Below are the code and all the weights of a small trained network. Each question names an input and a target symbol and asks about switching units off, where a switched-off unit gives its printed mean instead of its output.

import numpy as np


def w(rows, s, z=0):
    codes = np.array(rows[::2]) - 128.0
    scale = np.full(codes.shape[1], s)
    scale[-1] = z or s
    return codes * scale


def f(y):
    return y / 2 * (1 + np.tanh(0.7978845608 * (y + 0.044715 * y**3)))


def softmax(a):
    e = np.exp(a - a.max(-1, keepdims=True))
    return e / e.sum(-1, keepdims=True)


def log_softmax(a):
    a = a - a.max(-1, keepdims=True)
    return a - np.log(np.exp(a).sum(-1, keepdims=True))


def net(x, mask):
    ids = ['ΓΞβδθλμπστφψ'.index(c) for c in x.split()]
    T = len(ids)
    res = E[ids] + P[:T]
    u = 0
    for l in range(3):
        q, k, v = (res @ M[l].T for M in (Q, K, V))
        z = softmax(np.where(np.tri(T) > 0, q @ k.T / 3**0.5, -1e9)) @ v
        res = res + np.where(mask[u], z, O[l][:, -1]) @ O[l][:, :-1]
        u += 1
        y = f(res @ A[l][:, :-1].T + A[l][:, -1])
        res = res + np.where(mask[u : u + 8], y, B[l][:, -1]) @ B[l][:, :-1]
        u += 8
    return log_softmax(res[-1] @ U[:, :-1].T + U[:, -1])


Q, K, V, O, A, B = {}, {}, {}, {}, {}, {}
E = w([
[121,137,68],'Γ',
[164,191,188],'Ξ',
[129,162,181],'β',
[144,169,145],'δ',
[6,91,137],'θ',
[135,77,71],'λ',
[164,149,159],'μ',
[171,128,139],'π',
[189,90,166],'σ',
[187,160,222],'τ',
[96,158,108],'φ',
[178,132,145],'ψ',
],0.022)
P = w([
[23,203,2],'0',
[67,61,212],'1',
[88,133,206],'2',
[113,150,200],'3',
[141,160,181],'4',
[157,167,176],'5',
[181,163,168],'6',
[198,176,163],'7',
[213,175,155],'8',
[215,178,160],'9',
[230,166,155],'10',
[236,168,153],'11',
[242,175,143],'12',
],0.0066)
Q[0] = w([
[114,179,134],'0.h0',
[81,131,233],'0.h0',
[110,61,252],'0.h0',
],0.011)
K[0] = w([
[67,101,57],'0.h0',
[217,104,77],'0.h0',
[254,225,24],'0.h0',
],0.0082)
V[0] = w([
[2,100,220],'0.h0',
[117,37,90],'0.h0',
[113,86,154],'0.h0',
],0.0096)
O[0] = w([
[55,130,149,253],'0.h0',
[188,2,95,101],'0.h0',
[104,106,232,128],'0.h0',
],0.0076,0.0038)
A[0] = w([
[170,177,160,103],'0.n0',
[95,112,53,204],'0.n1',
[56,121,45,159],'0.n2',
[125,49,233,170],'0.n3',
[164,187,85,60],'0.n4',
[90,84,49,204],'0.n5',
[254,188,99,255],'0.n6',
[139,96,219,196],'0.n7',
],0.0092,0.0037)
B[0] = w([
[80,112,168,183],'0.n0',
[213,79,215,167],'0.n1',
[157,3,154,193],'0.n2',
[155,197,65,185],'0.n3',
[82,67,76,139],'0.n4',
[137,104,164,180],'0.n5',
[50,65,126,254],'0.n6',
[184,171,95,193],'0.n7',
],0.0059,0.0082)
Q[1] = w([
[117,86,172],'1.h0',
[199,85,254],'1.h0',
[116,7,198],'1.h0',
],0.008)
K[1] = w([
[33,217,207],'1.h0',
[70,2,115],'1.h0',
[22,99,78],'1.h0',
],0.0078)
V[1] = w([
[165,55,236],'1.h0',
[254,74,80],'1.h0',
[163,110,116],'1.h0',
],0.0072)
O[1] = w([
[173,254,222,254],'1.h0',
[35,171,157,45],'1.h0',
[41,152,90,110],'1.h0',
],0.0099,0.0063)
A[1] = w([
[12,166,162,15],'1.n0',
[172,180,173,134],'1.n1',
[113,158,118,38],'1.n2',
[132,124,191,200],'1.n3',
[196,80,117,200],'1.n4',
[164,127,112,222],'1.n5',
[159,162,182,16],'1.n6',
[111,130,130,255],'1.n7',
],0.011,0.005)
B[1] = w([
[154,110,186,158],'1.n0',
[72,127,64,254],'1.n1',
[136,49,147,117],'1.n2',
[176,161,63,247],'1.n3',
[121,236,93,192],'1.n4',
[161,237,169,170],'1.n5',
[149,3,109,196],'1.n6',
[106,202,164,171],'1.n7',
],0.0067,0.0096)
Q[2] = w([
[143,149,113],'2.h0',
[122,255,137],'2.h0',
[153,219,105],'2.h0',
],0.018)
K[2] = w([
[105,75,143],'2.h0',
[126,4,114],'2.h0',
[98,8,129],'2.h0',
],0.014)
V[2] = w([
[255,103,85],'2.h0',
[236,230,99],'2.h0',
[96,77,38],'2.h0',
],0.0084)
O[2] = w([
[190,165,78,39],'2.h0',
[210,113,88,3],'2.h0',
[88,140,10,37],'2.h0',
],0.012,0.003)
A[2] = w([
[150,157,172,100],'2.n0',
[129,128,92,62],'2.n1',
[95,91,6,229],'2.n2',
[141,184,108,39],'2.n3',
[95,131,80,112],'2.n4',
[178,124,83,166],'2.n5',
[109,60,128,184],'2.n6',
[38,69,217,3],'2.n7',
],0.013,0.0051)
B[2] = w([
[154,110,73,187],'2.n0',
[119,78,81,127],'2.n1',
[105,185,151,150],'2.n2',
[108,127,104,154],'2.n3',
[246,116,134,133],'2.n4',
[66,53,142,179],'2.n5',
[82,185,168,135],'2.n6',
[136,105,97,250],'2.n7',
],0.013,0.015)
U = w([
[122,126,9,52],'Γ',
[122,191,157,160],'Ξ',
[192,62,102,77],'β',
[136,168,197,180],'δ',
[44,125,196,159],'θ',
[96,233,173,124],'λ',
[222,144,209,100],'μ',
[129,176,88,141],'π',
[117,208,54,47],'σ',
[144,19,254,253],'τ',
[106,239,141,99],'φ',
[161,94,74,139],'ψ',
],0.0094,0.0034)

Each question gives the input, a string of symbols that net reads in full, and the target symbol t.
The units are the heads (3 rows each of Q, K, V and O) and the neurons (one row each of A and B). Each row of codes is followed by its name. A weight is (code - 128) times the scale printed after its matrix; where a second scale follows, it is the last column's (O, A, B and U).
mask holds one flag per unit, layer by layer, with each layer's heads first. A switched-off unit (its flag False) gives its mean, the last column of its rows in O or B, instead of its output. The means were averaged over made-up inputs and are rounded, as every weight is.
A unit's drop is (log p(t) with every unit on - log p(t) with that unit switched off) / (log p(t) with every unit on - log p(t) with every unit switched off).
The circuit of an input: a set's keep is (log p(t) with only the set's units on - log p(t) with every unit switched off) / (log p(t) with every unit on - log p(t) with every unit switched off). Starting from the 12 units with the biggest drops (on a tie, the unit counted first), units are removed one at a time, each time the one whose removal leaves the highest keep (on an exact tie, the one counted first), for as long as the keep stays at least 0.8.
circuit, biggest first: the units of the circuit, biggest drop first
unit that matters most: the unit with the biggest drop
k most important neurons: the k neurons with the biggest drops, biggest first
k most important neurons of layer l: the k neurons of layer l with the biggest drops, biggest first
input Γ β θ, target τ: unit that matters most => 1.n4
input δ π π π, target σ: circuit, biggest first => [1.h0, 2.h0, 2.n2, 0.h0]
input Ξ λ Γ, target Γ: 2 most important neurons of layer 2 => [2.n5, 2.n2]
input τ μ Γ ψ, target β: circuit, biggest first => [2.h0, 1.h0]
input Ξ π σ π, target Γ: 2 most important neurons => [0.n4, 2.n5]
input λ φ θ θ θ δ δ θ μ λ β β Ξ, target τ: 2 most important neurons => [1.n6, 0.n1]
input θ τ θ θ Γ θ, target μ: 2 most important neurons => [0.n2, 0.n1]
input τ δ β μ Γ, target β: 2 most important neurons => [1.n1, 2.n5]
input Ξ Γ σ Γ φ, target Γ: circuit, biggest first => [2.h0, 1.h0]
input δ Ξ Ξ τ μ Γ λ ψ, target σ: circuit, biggest first => [1.h0, 2.n2, 2.h0]
input Ξ λ τ δ, target Γ: circuit, biggest first => [2.h0, 1.h0, 0.h0]
input Γ θ μ Ξ θ θ θ π, target θ: 2 most important neurons of layer 0 => [0.n1, 0.n2]
input δ σ τ Ξ τ ψ π, target σ: circuit, biggest first => [1.h0, 2.h0, 0.h0]
input Γ ψ Γ τ ψ β Γ δ, target θ: most important neuron of layer 2 => [2.n0]
input λ θ μ λ, target τ: 3 most important neurons of layer 0 => [0.n1, 0.n2, 0.n5]
input λ Γ Ξ, target τ: 2 most important neurons => [0.n1, 1.n0]
input τ Γ ψ Γ, target β: 2 most important neurons => [1.n1, 0.n3]
input Γ σ τ δ δ φ φ μ, target θ: 2 most important neurons => [0.n1, 0.n2]
input λ θ δ θ ψ λ λ λ Γ φ τ π φ, target τ: circuit, biggest first => [0.h0, 1.n4]
input θ π ψ τ Γ, target μ: circuit, biggest first => [1.h0, 0.n1, 2.h0, 0.h0]
